Here is a tiny trained network, its code and every weight. The questions are about switching its units off for an input and a class, where a switched-off unit gives its printed mean instead of its output.

import numpy as np


def w(rows, s, z=0):
    codes = np.array(rows[::2]) - 128.0
    scale = np.full(codes.shape[1], s)
    scale[-1] = z or s
    return codes * scale


def norm(h):
    return h / np.sqrt((h * h).mean(-1, keepdims=True) + 1e-5)


def f(y):
    return np.maximum(y, 0)


def log_softmax(a):
    a = a - a.max(-1, keepdims=True)
    return a - np.log(np.exp(a).sum(-1, keepdims=True))


def net(x, mask):
    res = np.array(x, float).reshape(1, 7) / 4 @ E
    u = 0
    for l in range(4):
        y = f(norm(res) @ A[l][:, :-1].T + A[l][:, -1])
        res = res + np.where(mask[u : u + 8], y, B[l][:, -1]) @ B[l][:, :-1]
        u += 8
    return log_softmax(norm(res)[-1] @ U[:, :-1].T + U[:, -1])


A, B = {}, {}
E = w([
[100,176,254,125,204,189,32],'x0',
[129,129,131,127,127,130,127],'x1',
[204,164,145,174,154,60,118],'x2',
[138,110,127,39,218,82,155],'x3',
[94,242,187,68,54,74,174],'x4',
[98,69,181,147,123,94,151],'x5',
[127,129,128,128,126,126,128],'x6',
],0.0056)
A[0] = w([
[220,203,77,115,146,153,105,146],'0.n1',
[153,152,102,61,183,130,115,37],'0.n2',
[218,175,176,199,180,74,121,3],'0.n3',
[176,202,8,54,93,204,65,106],'0.n4',
[104,156,110,255,49,135,85,97],'0.n5',
[53,39,199,199,129,63,191,92],'0.n6',
[23,89,131,111,114,143,119,172],'0.n7',
[112,97,124,80,209,62,156,26],'0.n8',
],0.0081,0.0052)
B[0] = w([
[90,84,203,176,155,96,145,237],'0.n1',
[145,118,165,133,126,195,198,162],'0.n2',
[143,2,146,178,52,39,161,186],'0.n3',
[56,96,202,191,184,147,179,248],'0.n4',
[211,127,161,106,128,190,179,254],'0.n5',
[64,152,186,229,219,151,168,227],'0.n6',
[81,107,112,108,124,186,155,254],'0.n7',
[195,113,183,89,122,206,201,175],'0.n8',
],0.01,0.0041)
A[1] = w([
[151,156,96,88,113,118,89,76],'1.n1',
[122,143,6,77,132,132,103,8],'1.n2',
[143,110,126,100,144,128,148,95],'1.n3',
[130,178,130,123,115,122,147,84],'1.n4',
[139,101,87,137,112,107,171,130],'1.n5',
[136,138,150,97,156,131,78,153],'1.n6',
[90,130,142,122,122,139,118,131],'1.n7',
[157,157,93,128,138,150,99,66],'1.n8',
],0.017,0.014)
B[1] = w([
[173,125,114,184,92,81,90,128],'1.n1',
[15,134,136,50,98,146,247,128],'1.n2',
[161,155,166,143,124,146,122,155],'1.n3',
[119,161,138,140,138,129,77,140],'1.n4',
[113,81,186,132,116,127,90,255],'1.n5',
[123,81,165,151,70,128,120,190],'1.n6',
[137,118,88,134,127,105,130,246],'1.n7',
[142,104,130,126,176,108,128,128],'1.n8',
],0.014,0.0042)
A[2] = w([
[130,77,124,138,125,151,139,153],'2.n1',
[134,138,65,81,99,74,148,53],'2.n2',
[115,171,137,114,104,113,142,97],'2.n3',
[138,171,3,131,150,155,111,8],'2.n4',
[139,113,124,136,117,82,165,136],'2.n5',
[193,111,43,91,161,90,81,43],'2.n6',
[140,130,132,86,161,120,137,117],'2.n7',
[99,171,152,118,98,103,158,132],'2.n8',
],0.017,0.015)
B[2] = w([
[147,174,131,87,145,110,82,253],'2.n1',
[171,212,159,115,139,128,118,128],'2.n2',
[164,155,95,108,165,108,99,136],'2.n3',
[124,36,3,137,140,206,153,128],'2.n4',
[99,78,153,124,97,129,83,176],'2.n5',
[88,199,203,44,184,109,125,128],'2.n6',
[153,182,158,141,121,163,159,135],'2.n7',
[177,116,97,140,193,101,123,185],'2.n8',
],0.014,0.011)
A[3] = w([
[221,110,41,135,248,153,46,2],'3.n1',
[96,103,196,74,136,70,55,124],'3.n2',
[51,151,213,99,92,179,8,101],'3.n3',
[203,197,116,165,41,222,125,93],'3.n4',
[56,136,223,173,173,61,57,141],'3.n5',
[166,101,179,120,86,69,16,137],'3.n6',
[19,183,26,3,161,215,135,128],'3.n7',
[184,140,58,229,45,181,160,105],'3.n8',
],0.0073,0.005)
B[3] = w([
[130,206,93,131,255,10,116,148],'3.n1',
[144,165,91,139,96,182,148,207],'3.n2',
[156,130,75,114,89,93,195,195],'3.n3',
[182,165,162,85,124,104,185,140],'3.n4',
[103,144,45,161,127,165,148,246],'3.n5',
[82,158,115,54,118,116,103,205],'3.n6',
[122,80,204,184,64,46,35,168],'3.n7',
[113,147,215,101,190,208,156,131],'3.n8',
],0.011)
U = w([
[32,75,148,233,194,193,223,125],'0',
[238,152,252,38,124,172,156,86],'1',
[127,151,35,69,51,145,139,242],'2',
[104,28,189,140,48,42,34,63],'3',
[164,199,46,101,202,68,63,2],'4',
],0.013,0.0035)

Each question gives the input, the list of numbers given to net, and the class t.
The units are the neurons (one row each of A and B). Each row of codes is followed by its name. A weight is (code - 128) times the scale printed after its matrix; where a second scale follows, it is the last column's (A, B and U).
mask holds one flag per neuron, layer by layer. A switched-off neuron (its flag False) gives its mean, the last column of its row in B, instead of its output. The means were averaged over made-up inputs and are rounded, as every weight is.
A unit's drop is (log p(t) with every unit on - log p(t) with that unit switched off) / (log p(t) with every unit on - log p(t) with every unit switched off).
The circuit of an input: a set's keep is (log p(t) with only the set's units on - log p(t) with every unit switched off) / (log p(t) with every unit on - log p(t) with every unit switched off). Starting from the 12 units with the biggest drops (on a tie, the unit counted first), units are removed one at a time, each time the one whose removal leaves the highest keep (on an exact tie, the one counted first), for as long as the keep stays at least 0.8.
circuit, biggest first: the units of the circuit, biggest drop first
most important unit: the unit with the biggest drop
top k neurons: the k neurons with the biggest drops, biggest first
k most important neurons of layer l: the k neurons of layer l with the biggest drops, biggest first
input [-2,-5,6,-8,-1,-6,8], class 1: most important unit : 0.n5
input [2,2,-3,-5,-6,4,-6], class 4: circuit, biggest first : (2.n1; 3.n1)
input [7,-1,-7,-4,6,4,3], class 2: top 2 neurons : (1.n6; 3.n3)
input [-4,7,4,0,5,4,-5], class 4: top 3 neurons : (2.n8; 0.n4; 0.n1)
input [8,1,-6,-8,0,-3,0], class 1: circuit, biggest first : (0.n5; 3.n4)
input [-1,-1,-1,-4,-8,-6,5], class 4: top 2 neurons : (2.n1; 3.n1)
input [6,7,-2,1,8,-4,1], class 4: top 2 neurons : (2.n8; 1.n5)
input [6,4,-4,7,-5,-1,-6], class 1: top 2 neurons : (0.n8; 0.n2)
input [-7,-4,-8,-5,4,-3,5], class 3: top 2 neurons : (3.n7; 0.n3)
input [7,4,-8,-1,2,-3,1], class 3: top 4 neurons : (3.n7; 0.n7; 1.n5; 0.n1)
input [-2,-8,-2,-3,-6,5,6], class 4: top 2 neurons : (2.n1; 0.n4)
input [6,-6,7,6,6,-8,2], class 0: top 4 neurons : (2.n1; 0.n1; 3.n5; 3.n7)
input [-2,-6,3,5,7,4,-7], class 4: top 2 neurons : (2.n8; 0.n5)
input [8,-3,1,8,-4,-5,-5], class 1: top 3 neurons : (0.n2; 0.n8; 0.n6)
input [2,7,4,5,8,-2,-4], class 4: circuit, biggest first : (2.n8)
input [-1,-5,7,1,6,5,-1], class 3: top 4 neurons : (0.n3; 2.n5; 2.n1; 0.n4)
input [-3,8,7,7,-6,0,1], class 1: top 2 neurons : (0.n8; 3.n7)
input [5,-8,2,-3,2,-4,-4], class 2: circuit, biggest first : (0.n6; 3.n3)
input [4,8,-6,-3,3,-5,2], class 3: 2 most important neurons of layer 1 : (1.n5; 1.n7)
input [-1,-2,2,2,-8,-1,3], class 4: most important unit : 3.n1
input [-3,3,5,6,4,7,2], class 0: 2 most important neurons of layer 2 : (2.n1; 2.n5)
input [0,-3,5,-8,0,-8,5], class 0: 2 most important neurons of layer 0 : (0.n4; 0.n1)
input [-7,-6,-5,7,6,-1,2], class 1: 3 most important neurons of layer 0 : (0.n8; 0.n3; 0.n1)
input [-6,-2,-8,6,-8,5,0], class 3: 3 most important neurons of layer 2 : (2.n8; 2.n1; 2.n3)
input [8,-3,-1,2,-8,-2,-5], class 2: 2 most important neurons of layer 3 : (3.n3; 3.n2)
